Below is a small trained network, with its code and all its weights. Each question gives an input and a target symbol and asks what happens when units are switched off, that is, made to give their printed mean instead of their output.

import numpy as np


def w(rows, s, z=0):
    codes = np.array(rows[::2]) - 128.0
    scale = np.full(codes.shape[1], s)
    scale[-1] = z or s
    return codes * scale


def f(y):
    return np.maximum(y, 0)


def softmax(a):
    e = np.exp(a - a.max(-1, keepdims=True))
    return e / e.sum(-1, keepdims=True)


def log_softmax(a):
    a = a - a.max(-1, keepdims=True)
    return a - np.log(np.exp(a).sum(-1, keepdims=True))


def net(x, mask):
    ids = ['αεθξσφ'.index(c) for c in x.split()]
    T = len(ids)
    res = E[ids] + P[:T]
    u = 0
    for l in range(3):
        q, k, v = (res @ M[l].T for M in (Q, K, V))
        z = softmax(np.where(np.tri(T) > 0, q @ k.T / 2**0.5, -1e9)) @ v
        res = res + np.where(mask[u], z, O[l][:, -1]) @ O[l][:, :-1]
        u += 1
        y = f(res @ A[l][:, :-1].T + A[l][:, -1])
        res = res + np.where(mask[u : u + 8], y, B[l][:, -1]) @ B[l][:, :-1]
        u += 8
    return log_softmax(res[-1] @ U[:, :-1].T + U[:, -1])


Q, K, V, O, A, B = {}, {}, {}, {}, {}, {}
E = w([
[137,93,122,180,146,156,95,34,175],'α',
[113,180,185,157,31,21,166,77,198],'ε',
[136,238,141,135,49,148,80,202,159],'θ',
[153,121,133,135,210,144,201,134,56],'ξ',
[98,195,147,134,137,126,79,171,24],'σ',
[188,108,33,12,119,125,157,190,166],'φ',
],0.011)
P = w([
[35,40,127,98,93,208,128,128,146],'0',
[254,206,197,78,182,111,47,59,163],'1',
[55,31,154,99,99,202,96,138,141],'2',
[181,197,102,140,148,44,120,126,113],'3',
[22,35,137,126,94,185,132,166,129],'4',
[149,225,68,211,108,45,245,188,32],'5',
],0.0059)
Q[0] = w([
[111,220,237,152,49,14,114,92,134],'0.h0',
[241,254,60,89,67,184,69,247,136],'0.h0',
],0.0061)
K[0] = w([
[84,214,208,198,18,53,93,101,158],'0.h0',
[190,201,127,73,102,127,92,254,142],'0.h0',
],0.0079)
V[0] = w([
[145,54,189,69,209,181,96,87,135],'0.h0',
[131,185,126,165,156,142,254,171,40],'0.h0',
],0.0053)
O[0] = w([
[54,98,72,255,101,66,194,164,81,92],'0.h0',
[229,54,148,100,62,196,88,167,95,5],'0.h0',
],0.0058,0.0017)
A[0] = w([
[49,152,198,114,63,202,16,228,112,153],'0.n0',
[52,232,129,190,107,2,238,224,95,250],'0.n1',
[127,85,246,129,60,77,150,53,187,228],'0.n2',
[83,158,84,152,103,21,149,132,175,48],'0.n3',
[190,84,132,146,106,171,114,215,63,70],'0.n4',
[83,50,81,60,88,189,89,192,100,223],'0.n5',
[113,103,107,101,46,158,106,172,231,251],'0.n6',
[193,235,144,71,158,28,161,176,72,199],'0.n7',
],0.0056,0.0016)
B[0] = w([
[80,194,156,100,92,142,58,99,47,228],'0.n0',
[104,142,30,125,116,201,209,209,45,235],'0.n1',
[156,171,102,153,95,114,184,71,211,235],'0.n2',
[106,105,46,150,54,132,185,188,76,177],'0.n3',
[138,84,99,165,86,111,225,169,93,164],'0.n4',
[110,106,118,2,172,45,95,85,41,202],'0.n5',
[98,129,150,22,68,134,132,111,229,237],'0.n6',
[195,171,59,136,146,174,135,195,124,255],'0.n7',
],0.0065,0.0039)
Q[1] = w([
[169,117,124,119,255,153,132,117,68],'1.h0',
[82,169,164,164,111,161,62,132,79],'1.h0',
],0.0098)
K[1] = w([
[135,113,119,125,254,128,135,150,69],'1.h0',
[93,189,157,167,97,174,73,124,67],'1.h0',
],0.0095)
V[1] = w([
[100,124,251,36,108,85,37,104,151],'1.h0',
[89,121,146,165,148,47,88,3,183],'1.h0',
],0.0042)
O[1] = w([
[95,160,2,186,35,229,179,193,106,95],'1.h0',
[149,38,103,95,105,148,156,179,13,2],'1.h0',
],0.0055,0.0022)
A[1] = w([
[61,55,202,117,164,68,133,63,116,116],'1.n0',
[51,21,93,98,159,165,107,82,160,168],'1.n1',
[53,130,157,116,177,103,116,120,64,123],'1.n2',
[224,207,128,215,138,163,182,133,105,164],'1.n3',
[165,2,133,156,128,78,170,186,15,63],'1.n4',
[132,166,114,65,119,124,96,150,98,193],'1.n5',
[77,87,132,174,52,206,163,116,147,161],'1.n6',
[197,182,152,148,127,156,93,155,243,2],'1.n7',
],0.0057,0.0026)
B[1] = w([
[130,98,128,205,166,192,165,146,164,176],'1.n0',
[130,70,102,173,125,106,58,144,174,210],'1.n1',
[218,128,193,113,176,102,101,57,13,167],'1.n2',
[121,94,72,126,123,65,81,180,150,250],'1.n3',
[2,93,147,128,116,227,226,199,40,158],'1.n4',
[164,124,122,99,129,128,104,158,90,253],'1.n5',
[80,176,154,125,139,155,126,79,160,214],'1.n6',
[178,78,121,131,151,96,127,99,52,192],'1.n7',
],0.0068,0.0047)
Q[2] = w([
[185,168,121,99,192,120,52,150,104],'2.h0',
[97,1,206,164,195,116,178,115,99],'2.h0',
],0.0063)
K[2] = w([
[158,169,145,101,186,106,136,202,64],'2.h0',
[85,90,125,255,179,125,126,140,101],'2.h0',
],0.0066)
V[2] = w([
[169,182,103,4,102,73,137,189,93],'2.h0',
[134,123,182,138,149,139,137,149,147],'2.h0',
],0.004)
O[2] = w([
[123,146,253,199,200,24,45,76,199,251],'2.h0',
[41,96,118,100,122,198,91,102,113,70],'2.h0',
],0.0039,0.003)
A[2] = w([
[200,128,129,116,149,120,52,157,73,185],'2.n0',
[151,120,86,197,126,99,147,140,136,176],'2.n1',
[87,89,128,208,148,148,99,101,191,71],'2.n2',
[213,163,112,141,135,96,96,98,176,227],'2.n3',
[205,156,151,143,174,69,125,87,155,251],'2.n4',
[166,76,113,148,178,103,146,113,109,160],'2.n5',
[160,153,69,193,98,104,123,199,103,105],'2.n6',
[179,136,254,155,165,89,56,40,206,128],'2.n7',
],0.0079,0.0031)
B[2] = w([
[137,117,112,157,121,106,161,102,146,236],'2.n0',
[125,109,107,99,133,132,95,142,126,186],'2.n1',
[160,134,166,155,111,128,102,120,110,177],'2.n2',
[140,110,153,157,132,149,140,125,116,254],'2.n3',
[149,130,153,166,79,151,88,140,133,246],'2.n4',
[113,136,119,130,102,130,107,143,146,178],'2.n5',
[113,86,106,102,146,137,147,136,132,192],'2.n6',
[112,170,131,6,240,104,173,92,56,194],'2.n7',
],0.015,0.0078)
U = w([
[104,98,124,70,164,205,202,171,86,46],'α',
[83,163,148,131,124,93,224,75,198,89],'ε',
[165,142,169,86,155,86,114,26,66,174],'θ',
[177,82,147,254,82,153,42,158,196,235],'ξ',
[88,182,165,72,122,183,59,175,143,3],'σ',
[101,84,19,35,166,54,96,154,172,143],'φ',
],0.0068,0.0027)

Each question gives the input, a string of symbols that net reads in full, and the target symbol t.
The units are the heads (2 rows each of Q, K, V and O) and the neurons (one row each of A and B). Each row of codes is followed by its name. A weight is (code - 128) times the scale printed after its matrix; where a second scale follows, it is the last column's (O, A, B and U).
mask holds one flag per unit, layer by layer, with each layer's heads first. A switched-off unit (its flag False) gives its mean, the last column of its rows in O or B, instead of its output. The means were averaged over made-up inputs and are rounded, as every weight is.
A unit's drop is (log p(t) with every unit on - log p(t) with that unit switched off) / (log p(t) with every unit on - log p(t) with every unit switched off).
The circuit of an input: a set's keep is (log p(t) with only the set's units on - log p(t) with every unit switched off) / (log p(t) with every unit on - log p(t) with every unit switched off). Starting from the 12 units with the biggest drops (on a tie, the unit counted first), units are removed one at a time, each time the one whose removal leaves the highest keep (on an exact tie, the one counted first), for as long as the keep stays at least 0.8.
circuit, biggest first: the units of the circuit, biggest drop first
most important unit: the unit with the biggest drop
top k neurons: the k neurons with the biggest drops, biggest first
top k neurons in layer l: the k neurons of layer l with the biggest drops, biggest first
drop when u is switched off: that unit's drop, to one decimal
input α α ε σ α φ, target θ: top 2 neurons in layer 0 -> (0.n5 0.n7)
input ε θ θ ξ φ θ, target φ: circuit, biggest first -> (2.n6 1.n3 0.n7)
input φ ξ σ θ ε φ, target ξ: top 2 neurons -> (2.n7 2.n4)
input θ θ ε θ, target φ: top 3 neurons in layer 1 -> (1.n3 1.n2 1.n6)
input θ ξ φ α θ α, target ξ: circuit, biggest first -> (2.n7)
input ε ε α θ, target θ: circuit, biggest first -> (0.h0 2.h0 2.n7 1.n7)
input σ θ α α α ε, target θ: top 2 neurons -> (2.n7 0.n2)
input ε ε φ ξ φ ξ, target ξ: top 2 neurons in layer 0 -> (0.n7 0.n6)
input α α α φ ξ α, target α: top 4 neurons -> (1.n4 0.n7 0.n1 0.n3)
input ξ α α ξ, target ξ: circuit, biggest first -> (2.n7 0.n5)
input φ σ σ ε ξ σ, target φ: top 3 neurons in layer 0 -> (0.n5 0.n0 0.n1)
input σ φ σ σ, target φ: top 4 neurons -> (2.n6 0.n0 0.n5 1.n3)
input θ ε σ θ θ σ, target ξ: top 4 neurons in layer 2 -> (2.n7 2.n4 2.n0 2.n3)
input ξ α φ σ α α, target φ: most important unit -> 0.h0
input φ ξ α θ, target θ: circuit, biggest first -> (0.h0 2.h0 2.n7)
input ξ ξ α θ ε ξ, target φ: top 3 neurons -> (1.n4 0.n4 1.n3)
input ε θ φ θ ε ε, target φ: top 2 neurons in layer 1 -> (1.n3 1.n2)
input ξ σ θ, target σ: top 2 neurons -> (0.n0 0.n6)
input α θ σ φ, target θ: top 2 neurons -> (2.n7 0.n7)
input α σ σ φ α φ, target ξ: most important unit -> 1.h0
input φ α α α α α, target α: top 3 neurons -> (1.n4 0.n1 0.n7)
input α ξ ξ α α ξ, target φ: top 2 neurons -> (1.n4 1.n3)
input θ α σ σ, target ξ: top 2 neurons -> (2.n7 0.n6)
input ε θ θ ε, target ξ: top 2 neurons -> (2.n7 2.n4)
input ε φ α θ ξ ε, target ξ: top 3 neurons in layer 2 -> (2.n7 2.n4 2.n3)
input α α θ, target σ: drop when 1.h0 is switched off -> 2.8
input ε α α σ σ, target θ: most important unit -> 1.n2
